Here is a tiny trained network, its code and every weight. The questions are about switching its units off for an input and a class, where a switched-off unit gives its printed mean instead of its output.

import numpy as np


def w(rows, s, z=0):
    codes = np.array(rows[::2]) - 128.0
    scale = np.full(codes.shape[1], s)
    scale[-1] = z or s
    return codes * scale


def norm(h):
    return h / np.sqrt((h * h).mean(-1, keepdims=True) + 1e-5)


def f(y):
    return np.maximum(y, 0)


def log_softmax(a):
    a = a - a.max(-1, keepdims=True)
    return a - np.log(np.exp(a).sum(-1, keepdims=True))


def net(x, mask):
    res = np.array(x, float).reshape(1, 7) / 4 @ E
    u = 0
    for l in range(2):
        y = f(norm(res) @ A[l][:, :-1].T + A[l][:, -1])
        res = res + np.where(mask[u : u + 14], y, B[l][:, -1]) @ B[l][:, :-1]
        u += 14
    return log_softmax(norm(res)[-1] @ U[:, :-1].T + U[:, -1])


A, B = {}, {}
E = w([
[192,150,72,66,69],'x0',
[128,127,130,125,130],'x1',
[119,119,114,155,106],'x2',
[169,3,226,143,64],'x3',
[128,127,129,128,127],'x4',
[239,95,97,196,213],'x5',
[77,6,49,65,122],'x6',
],0.0068)
A[0] = w([
[172,40,73,118,204,222],'L0N1',
[83,130,86,140,152,94],'L0N2',
[165,31,47,69,236,54],'L0N3',
[234,112,43,92,75,88],'L0N4',
[83,74,146,233,254,71],'L0N5',
[55,90,56,98,112,2],'L0N6',
[22,114,176,123,215,5],'L0N7',
[161,153,125,41,74,64],'L0N8',
[242,187,150,194,172,149],'L0N9',
[215,146,48,118,91,107],'L0N10',
[158,150,17,178,213,156],'L0N11',
[173,198,142,104,135,27],'L0N12',
[63,170,106,109,120,93],'L0N13',
[220,164,106,97,94,91],'L0N14',
],0.01,0.0022)
B[0] = w([
[197,62,131,131,55,237],'L0N1',
[156,160,133,93,139,167],'L0N2',
[117,163,92,167,7,229],'L0N3',
[60,110,117,186,229,196],'L0N4',
[72,97,54,195,242,236],'L0N5',
[107,182,112,174,57,186],'L0N6',
[61,132,65,184,195,195],'L0N7',
[67,117,128,183,197,166],'L0N8',
[174,101,107,185,10,254],'L0N9',
[86,96,81,162,207,187],'L0N10',
[220,147,150,30,151,238],'L0N11',
[82,140,113,166,99,171],'L0N12',
[187,98,177,72,104,183],'L0N13',
[93,113,121,170,209,178],'L0N14',
],0.017,0.0068)
A[1] = w([
[73,57,42,20,102,123],'L1N1',
[148,209,181,191,138,3],'L1N2',
[71,138,192,91,91,17],'L1N3',
[137,174,42,95,179,125],'L1N4',
[198,147,146,19,177,78],'L1N5',
[170,7,194,118,142,120],'L1N6',
[62,160,158,44,94,39],'L1N7',
[141,141,168,80,148,71],'L1N8',
[184,165,158,182,161,58],'L1N9',
[3,153,101,114,130,118],'L1N10',
[192,193,132,76,170,57],'L1N11',
[117,165,98,163,20,145],'L1N12',
[128,204,43,148,120,140],'L1N13',
[108,40,131,190,113,154],'L1N14',
],0.012,0.0027)
B[1] = w([
[77,110,224,250,77,173],'L1N1',
[66,126,97,159,55,153],'L1N2',
[192,75,76,150,142,155],'L1N3',
[77,93,179,104,158,186],'L1N4',
[127,189,178,40,159,139],'L1N5',
[112,104,213,56,150,170],'L1N6',
[223,73,99,106,111,158],'L1N7',
[163,148,100,112,158,131],'L1N8',
[41,39,97,84,28,158],'L1N9',
[222,74,69,135,138,213],'L1N10',
[153,133,203,87,139,145],'L1N11',
[142,232,105,104,157,225],'L1N12',
[97,133,216,83,128,216],'L1N13',
[124,211,146,33,174,254],'L1N14',
],0.017,0.0093)
U = w([
[26,74,94,188,208,96],'0',
[245,56,93,131,90,84],'1',
[59,214,137,167,16,110],'2',
[123,159,124,82,158,254],'3',
[116,125,243,22,158,73],'4',
],0.012,0.0081)

Each question gives the input, the list of numbers given to net, and the class t.
The units are the neurons (one row each of A and B). Each row of codes is followed by its name. A weight is (code - 128) times the scale printed after its matrix; where a second scale follows, it is the last column's (A, B and U).
mask holds one flag per neuron, layer by layer. A switched-off neuron (its flag False) gives its mean, the last column of its row in B, instead of its output. The means were averaged over made-up inputs and are rounded, as every weight is.
A unit's drop is (log p(t) with every unit on - log p(t) with that unit switched off) / (log p(t) with every unit on - log p(t) with every unit switched off).
The circuit of an input: a set's keep is (log p(t) with only the set's units on - log p(t) with every unit switched off) / (log p(t) with every unit on - log p(t) with every unit switched off). Starting from the 12 units with the biggest drops (on a tie, the unit counted first), units are removed one at a time, each time the one whose removal leaves the highest keep (on an exact tie, the one counted first), for as long as the keep stays at least 0.8.
circuit, biggest first: the units of the circuit, biggest drop first
most important unit: the unit with the biggest drop
top k neurons: the k neurons with the biggest drops, biggest first
k most important neurons of layer l: the k neurons of layer l with the biggest drops, biggest first
input [-3,-3,-2,-6,4,1,4], class 4: circuit, biggest first => (L0N11, L1N4)
input [5,2,7,-7,5,-7,-3], class 1: top neuron => (L1N10)
input [-5,-7,1,7,8,-4,7], class 2: top 2 neurons => (L1N1, L0N6)
input [6,-7,-8,6,-7,1,8], class 2: circuit, biggest first => (L0N3, L1N1)
input [7,-7,-8,-1,-5,-4,-8], class 2: top 4 neurons => (L0N5, L0N9, L0N7, L1N2)
input [5,-1,6,8,2,0,-6], class 4: circuit, biggest first => (L0N3, L1N6)
input [-6,5,6,7,-1,6,-1], class 4: top 3 neurons => (L1N6, L1N14, L0N7)
input [8,7,-2,-1,4,-8,-7], class 0: top 3 neurons => (L0N8, L0N14, L0N9)
input [1,8,1,6,0,5,2], class 4: top 3 neurons => (L1N14, L1N6, L1N10)
input [-3,3,1,1,-5,-4,3], class 1: 4 most important neurons of layer 0 => (L0N5, L0N9, L0N1, L0N3)
input [5,-6,0,-5,1,-2,0], class 0: top 3 neurons => (L0N8, L0N10, L0N4)
input [6,0,7,-7,8,-8,7], class 1: circuit, biggest first => (L1N10, L0N9, L0N5, L1N14)
input [-4,-2,3,-4,5,8,-7], class 1: top 2 neurons => (L0N9, L0N11)
input [8,7,1,-4,-1,3,7], class 0: most important unit => L0N4
input [-3,1,2,7,-6,5,-4], class 4: top 4 neurons => (L1N6, L1N14, L0N3, L1N10)
input [6,-7,-5,8,-4,7,1], class 4: top 4 neurons => (L1N6, L1N14, L0N5, L1N10)
input [-4,4,-1,-1,4,5,-3], class 1: 2 most important neurons of layer 0 => (L0N9, L0N11)
input [-1,-4,6,6,-8,-8,2], class 1: 2 most important neurons of layer 0 => (L0N1, L0N9)
input [-7,3,6,-3,-1,-7,8], class 2: 2 most important neurons of layer 1 => (L1N1, L1N12)
input [3,-2,3,-1,3,-5,7], class 2: circuit, biggest first => (L0N6)
input [1,2,2,-6,4,-6,2], class 1: top 2 neurons => (L0N11, L1N7)
input [-4,7,-2,-1,-2,-8,1], class 1: top 2 neurons => (L0N5, L0N9)
input [-7,-7,1,-8,-4,-4,4], class 4: 2 most important neurons of layer 1 => (L1N13, L1N4)
input [8,-2,4,-6,-8,-7,-5], class 0: 2 most important neurons of layer 0 => (L0N11, L0N8)
